Here is a tiny trained network, its code and every weight. The questions are about switching its units off for an input and a target symbol, where a switched-off unit gives its printed mean instead of its output.

import numpy as np


def w(rows, s, z=0):
    codes = np.array(rows[::2]) - 128.0
    scale = np.full(codes.shape[1], s)
    scale[-1] = z or s
    return codes * scale


def f(y):
    return y / 2 * (1 + np.tanh(0.7978845608 * (y + 0.044715 * y**3)))


def softmax(a):
    e = np.exp(a - a.max(-1, keepdims=True))
    return e / e.sum(-1, keepdims=True)


def log_softmax(a):
    a = a - a.max(-1, keepdims=True)
    return a - np.log(np.exp(a).sum(-1, keepdims=True))


def net(x, mask):
    ids = ['Ψαδεθλμξπ'.index(c) for c in x.split()]
    T = len(ids)
    res = E[ids] + P[:T]
    q, k, v = (res @ M[0].T for M in (Q, K, V))
    z = softmax(np.where(np.tri(T) > 0, q @ k.T / 2**0.5, -1e9)) @ v
    res = res + np.where(mask[0], z, O[0][:, -1]) @ O[0][:, :-1]
    y = f(res @ A[0][:, :-1].T + A[0][:, -1])
    res = res + np.where(mask[1:9], y, B[0][:, -1]) @ B[0][:, :-1]
    return log_softmax(res[-1] @ U[:, :-1].T + U[:, -1])


Q, K, V, O, A, B = {}, {}, {}, {}, {}, {}
E = w([
[96,145,144,150,156,194],'Ψ',
[105,137,118,104,175,154],'α',
[126,125,89,239,151,212],'δ',
[189,82,56,84,205,107],'ε',
[64,148,251,123,120,219],'θ',
[95,116,71,76,186,140],'λ',
[108,63,25,129,126,207],'μ',
[92,156,188,171,136,185],'ξ',
[100,167,214,21,221,54],'π',
],0.015)
P = w([
[101,183,116,78,132,190],'0',
[113,81,172,141,126,136],'1',
[73,201,86,92,147,125],'2',
[187,165,147,94,111,202],'3',
[108,44,173,120,121,174],'4',
[64,196,85,104,147,124],'5',
[179,163,147,91,100,187],'6',
[160,118,111,195,98,60],'7',
[207,124,134,106,189,139],'8',
[180,169,149,122,58,149],'9',
[164,6,129,173,184,141],'10',
[78,170,194,131,167,159],'11',
],0.017)
Q[0] = w([
[115,191,121,102,109,162],'head 1',
[250,66,157,127,143,153],'head 1',
],0.018)
K[0] = w([
[171,66,65,180,182,151],'head 1',
[188,197,69,146,6,61],'head 1',
],0.011)
V[0] = w([
[81,190,188,207,136,180],'head 1',
[116,134,34,253,136,220],'head 1',
],0.0073)
O[0] = w([
[46,107,150,252,108,141,214],'head 1',
[129,188,74,184,67,98,5],'head 1',
],0.017,0.0016)
A[0] = w([
[125,169,84,145,202,11,175],'neuron 1',
[136,23,172,116,126,90,88],'neuron 2',
[119,65,183,194,106,93,57],'neuron 3',
[79,95,204,145,144,177,33],'neuron 4',
[145,207,87,106,115,144,20],'neuron 5',
[119,117,121,91,165,154,210],'neuron 6',
[84,193,186,134,197,147,228],'neuron 7',
[34,193,75,54,139,101,3],'neuron 8',
],0.011,0.0042)
B[0] = w([
[125,53,80,193,59,172,165],'neuron 1',
[136,91,44,174,2,104,216],'neuron 2',
[245,202,157,42,133,108,163],'neuron 3',
[155,49,152,136,89,65,235],'neuron 4',
[197,169,96,15,70,51,179],'neuron 5',
[136,252,167,178,226,115,221],'neuron 6',
[80,59,66,97,179,147,253],'neuron 7',
[166,211,85,125,123,99,176],'neuron 8',
],0.009,0.015)
U = w([
[96,123,95,185,116,193,177],'Ψ',
[99,164,92,142,182,206,201],'α',
[100,180,163,194,80,60,238],'δ',
[190,187,177,103,170,95,1],'ε',
[102,83,115,156,136,93,131],'θ',
[139,198,119,139,188,118,20],'λ',
[125,148,124,62,56,126,82],'μ',
[73,138,134,216,152,144,187],'ξ',
[125,155,198,158,255,128,108],'π',
],0.0089,0.0042)

Each question gives the input, a string of symbols that net reads in full, and the target symbol t.
The units are the heads (2 rows each of Q, K, V and O) and the neurons (one row each of A and B). Each row of codes is followed by its name. A weight is (code - 128) times the scale printed after its matrix; where a second scale follows, it is the last column's (O, A, B and U).
mask holds one flag per unit, heads first, then neurons. A switched-off unit (its flag False) gives its mean, the last column of its rows in O or B, instead of its output. The means were averaged over made-up inputs and are rounded, as every weight is.
A unit's drop is (log p(t) with every unit on - log p(t) with that unit switched off) / (log p(t) with every unit on - log p(t) with every unit switched off).
The circuit of an input: a set's keep is (log p(t) with only the set's units on - log p(t) with every unit switched off) / (log p(t) with every unit on - log p(t) with every unit switched off). Starting from all 9 units, units are removed one at a time, each time the one whose removal leaves the highest keep (on an exact tie, the one counted first), for as long as the keep stays at least 0.8.
circuit, biggest first: the units of the circuit, biggest drop first
unit that matters most: the unit with the biggest drop
top k neurons: the k neurons with the biggest drops, biggest first
input θ μ π μ π θ, target π: circuit, biggest first	head 1; neuron 2
input ξ λ π α α ξ α π π, target π: circuit, biggest first	neuron 6; head 1
input π π λ μ π α π ξ, target θ: circuit, biggest first	head 1; neuron 2
input λ π α π π α π, target π: circuit, biggest first	neuron 2; neuron 5
input Ψ θ λ δ Ψ α π π ξ, target π: unit that matters most	neuron 2
input δ α λ π Ψ π π π, target θ: circuit, biggest first	neuron 2; head 1; neuron 7
input μ α π π ε μ π μ δ π π ξ, target π: circuit, biggest first	head 1; neuron 6
input π ε λ π δ, target θ: circuit, biggest first	neuron 4; head 1
input λ α Ψ μ ξ α, target ξ: top 2 neurons	neuron 5; neuron 2
input π μ δ α, target δ: top 2 neurons	neuron 7; neuron 3
input α θ Ψ, target θ: circuit, biggest first	head 1; neuron 4; neuron 6
input π μ π π α π Ψ α ε ξ ε, target δ: top 2 neurons	neuron 7; neuron 3
input ξ α ξ π ξ α π α π, target α: circuit, biggest first	neuron 1; neuron 4; neuron 7
input λ θ ε α ξ ε, target ξ: circuit, biggest first	head 1
input μ Ψ Ψ π θ ξ, target θ: top 3 neurons	neuron 4; neuron 6; neuron 7
input Ψ θ μ Ψ Ψ α, target Ψ: circuit, biggest first	head 1; neuron 6; neuron 1
input μ α π μ α ξ, target α: circuit, biggest first	neuron 2; neuron 4; neuron 7
input ε λ π α θ α μ π μ π, target μ: top 3 neurons	neuron 6; neuron 1; neuron 5
input μ Ψ π π π α π δ, target θ: top 3 neurons	neuron 2; neuron 4; neuron 8
input μ π μ δ, target δ: top 2 neurons	neuron 7; neuron 5
input δ π μ λ, target μ: top 2 neurons	neuron 5; neuron 6
input μ μ ξ π π π ξ ε Ψ α μ Ψ, target μ: top neuron	neuron 5
input Ψ λ θ π π ε π α α ξ μ, target δ: top 2 neurons	neuron 7; neuron 3
